[[153 103 108 116 107 141]
 [151 107 144 123 103 108]
 [117 144 149 112 131 128]
 [124 113 123 142 130 147]
 [137 153 143 143 118 147]
 [136 120 117 131 112 141]
 [120 110 149 103 135 150]
 [145 111 140 108 109 145]
 [118 133 115 153 146 152]
 [122 111 124 154 108 149]
 [119 150 121 138 104 149]
 [145 114 112 135 137 136]]
|
[[141 107 116 108 103 153]
 [108 103 123 144 107 151]
 [128 131 112 149 144 117]
 [147 130 142 123 113 124]
 [147 118 143 143 153 137]
 [141 112 131 117 120 136]
 [150 135 103 149 110 120]
 [145 109 108 140 111 145]
 [152 146 153 115 133 118]
 [149 108 154 124 111 122]
 [149 104 138 121 150 119]
 [136 137 135 112 114 145]]

[[129 119 144]
 [126 123 141]
 [120 133 126]
 [139 127 119]
 [114 125 148]
 [131 117 149]
 [130 130 120]
 [134 129 118]
 [120 137 118]
 [140 123 126]]
|
[[144 119 129]
 [141 123 126]
 [126 133 120]
 [119 127 139]
 [148 125 114]
 [149 117 131]
 [120 130 130]
 [118 129 134]
 [118 137 120]
 [126 123 140]]

[[146 127 127 128 134 122]
 [128 128 128 128 127 128]
 [127 128 128 128 128 127]
 [136 129 130 128 133 137]
 [128 128 128 128 128 128]
 [141 129 129 128 139 127]
 [153 127 128 127 139 142]
 [149 129 131 129 145 135]
 [128 128 128 128 128 128]
 [127 128 128 128 128 128]
 [135 129 128 128 133 148]]
|
[[122 134 128 127 127 146]
 [128 127 128 128 128 128]
 [127 128 128 128 128 127]
 [137 133 128 130 129 136]
 [128 128 128 128 128 128]
 [127 139 128 129 129 141]
 [142 139 127 128 127 153]
 [135 145 129 131 129 149]
 [128 128 128 128 128 128]
 [128 128 128 128 128 127]
 [148 133 128 128 129 135]]

[[116 135]
 [115 100]
 [111 134]
 [109 131]]
|
[[135 116]
 [100 115]
 [134 111]
 [131 109]]

[[145 112]
 [156 136]]
|
[[112 145]
 [136 156]]

[[138 126]
 [103 139]
 [112 148]
 [146 141]
 [148 153]
 [117 118]
 [147 147]
 [124 106]]
|
[[126 138]
 [139 103]
 [148 112]
 [141 146]
 [153 148]
 [118 117]
 [147 147]
 [106 124]]

[[126 131 126 122 130 126 122 127 130 124 125 127 124 131]
 [135 131 121 118 121 119 131 130 123 132 129 123 127 128]
 [126 127 130 135 150 130 128 130 131 130 130 128 130 124]
 [122 126 136 136 125 132 128 119 131 125 124 135 124 131]
 [129 117 134 127 111 140 136 125 121 123 128 135 134 135]]
|
[[131 124 127 125 124 130 127 122 126 130 122 126 131 126]
 [128 127 123 129 132 123 130 131 119 121 118 121 131 135]
 [124 130 128 130 130 131 130 128 130 150 135 130 127 126]
 [131 124 135 124 125 131 119 128 132 125 136 136 126 122]
 [135 134 135 128 123 121 125 136 140 111 127 134 117 129]]

[[137 137 154 104 145 123 113 119]
 [128 134 140 136 134 152 119 104]
 [149 143 120 135 141 137 142 139]
 [114 103 141 149 127 114 130 156]
 [130 119 143 112 124 114 125 153]
 [114 108 111 133 127 155 112 139]
 [133 140 115 146 127 126 147 136]
 [113 144 108 131 103 114 135 108]]
|
[[119 113 123 145 104 154 137 137]
 [104 119 152 134 136 140 134 128]
 [139 142 137 141 135 120 143 149]
 [156 130 114 127 149 141 103 114]
 [153 125 114 124 112 143 119 130]
 [139 112 155 127 133 111 108 114]
 [136 147 126 127 146 115 140 133]
 [108 135 114 103 131 108 144 113]]
---
[[135  99 123 108]
 [113  99 109 109]
 [104 100 121 110]
 [140 135  99 141]]
|
[[ 99 109]
 [100 121]]

[[142 148 152 125]
 [123 109 150 132]
 [147 117 117 110]
 [113 106 128 126]
 [154 154 104 119]]
|
[[109 150]
 [117 117]]

[[101 110 118]
 [128 144 126]
 [111 129 121]
 [125 139 120]]
|
[[144 126]
 [129 121]]

[[ 99 140 113 139]
 [156 142 119 138]
 [116 131 121 132]]
|
[[142 119]
 [131 121]]

[[109 131 138 137]
 [110 103 123 125]
 [106 123 126 124]
 [136 133 122 130]]
|
[[103 123]
 [123 126]]

[[124 132 133]
 [130 147 108]
 [137 103 119]
 [112 120 134]]
|
[[147 108]
 [103 119]]

[[148 137 134]
 [122 150 146]
 [124 123 125]]
|
[[150 146]
 [123 125]]

[[150 132 128]
 [145 128 116]
 [124 148 121]
 [128 150 127]]
|
[[128 116]
 [148 121]]
---
[[124 139 123 126 130 127 153]
 [127 149 137 124 119 107 110]
 [141 125 147 121 109 153 112]
 [108 129 143 116 119 137 111]
 [126 122 131 107 116 133 142]
 [152 135 144 114 114 117 137]
 [137 104 120 117 129 148 150]]
|
[[137 104 120 117 129 148 150]
 [126 122 131 107 116 133 142]
 [141 125 147 121 109 153 112]
 [108 129 143 116 119 137 111]
 [152 135 144 114 114 117 137]
 [124 139 123 126 130 127 153]
 [127 149 137 124 119 107 110]]

[[130 138 124 130 124 115 111 117 106 103 120 115 146]
 [119 117 126 131 114 129 118 137 113 130 136 135 125]
 [128 124 125 126 125 132 109 128 103 122 127 134 120]
 [133 131 141 132 131 123 118 132 121 108 122 120 142]]
|
[[119 117 126 131 114 129 118 137 113 130 136 135 125]
 [128 124 125 126 125 132 109 128 103 122 127 134 120]
 [133 131 141 132 131 123 118 132 121 108 122 120 142]
 [130 138 124 130 124 115 111 117 106 103 120 115 146]]

[[120 128 119 134 123 123 126]
 [122 116 101 125 135 121 107]
 [121 118 104 126 133 121 110]
 [127 127 126 128 128 127 127]]
|
[[122 116 101 125 135 121 107]
 [121 118 104 126 133 121 110]
 [127 127 126 128 128 127 127]
 [120 128 119 134 123 123 126]]

[[134 105 136 120 129 102 111 115 149]
 [125 134 123 112 115 150 108  99 116]
 [123 130 115 113  99 117 140 119 121]
 [119 147 126 130 117 120 143 126 141]
 [140 133 147 144 124 117 124 135 124]
 [137 135 145 130 155 143 147 124 130]
 [144 126 145 130 103 149 143 137 135]
 [152 143 110 117 116 133 143 122 117]
 [138 107 132 123 112 127 144 106 127]
 [113 125 132 122 116 127 118 125 115]]
|
[[134 105 136 120 129 102 111 115 149]
 [138 107 132 123 112 127 144 106 127]
 [113 125 132 122 116 127 118 125 115]
 [144 126 145 130 103 149 143 137 135]
 [123 130 115 113  99 117 140 119 121]
 [140 133 147 144 124 117 124 135 124]
 [125 134 123 112 115 150 108  99 116]
 [137 135 145 130 155 143 147 124 130]
 [152 143 110 117 116 133 143 122 117]
 [119 147 126 130 117 120 143 126 141]]

[[117 144 118 132]
 [107 102 114 116]
 [133 121 154 135]]
|
[[107 102 114 116]
 [133 121 154 135]
 [117 144 118 132]]

[[153 137 136 124 117 144 118 120 133 127 137 112 150]
 [139 135 127 122 126 134 133 118 133 128 124 103 148]
 [112 145 141 129 129 115 110 126 125 133 118 121 122]]
|
[[139 135 127 122 126 134 133 118 133 128 124 103 148]
 [153 137 136 124 117 144 118 120 133 127 137 112 150]
 [112 145 141 129 129 115 110 126 125 133 118 121 122]]
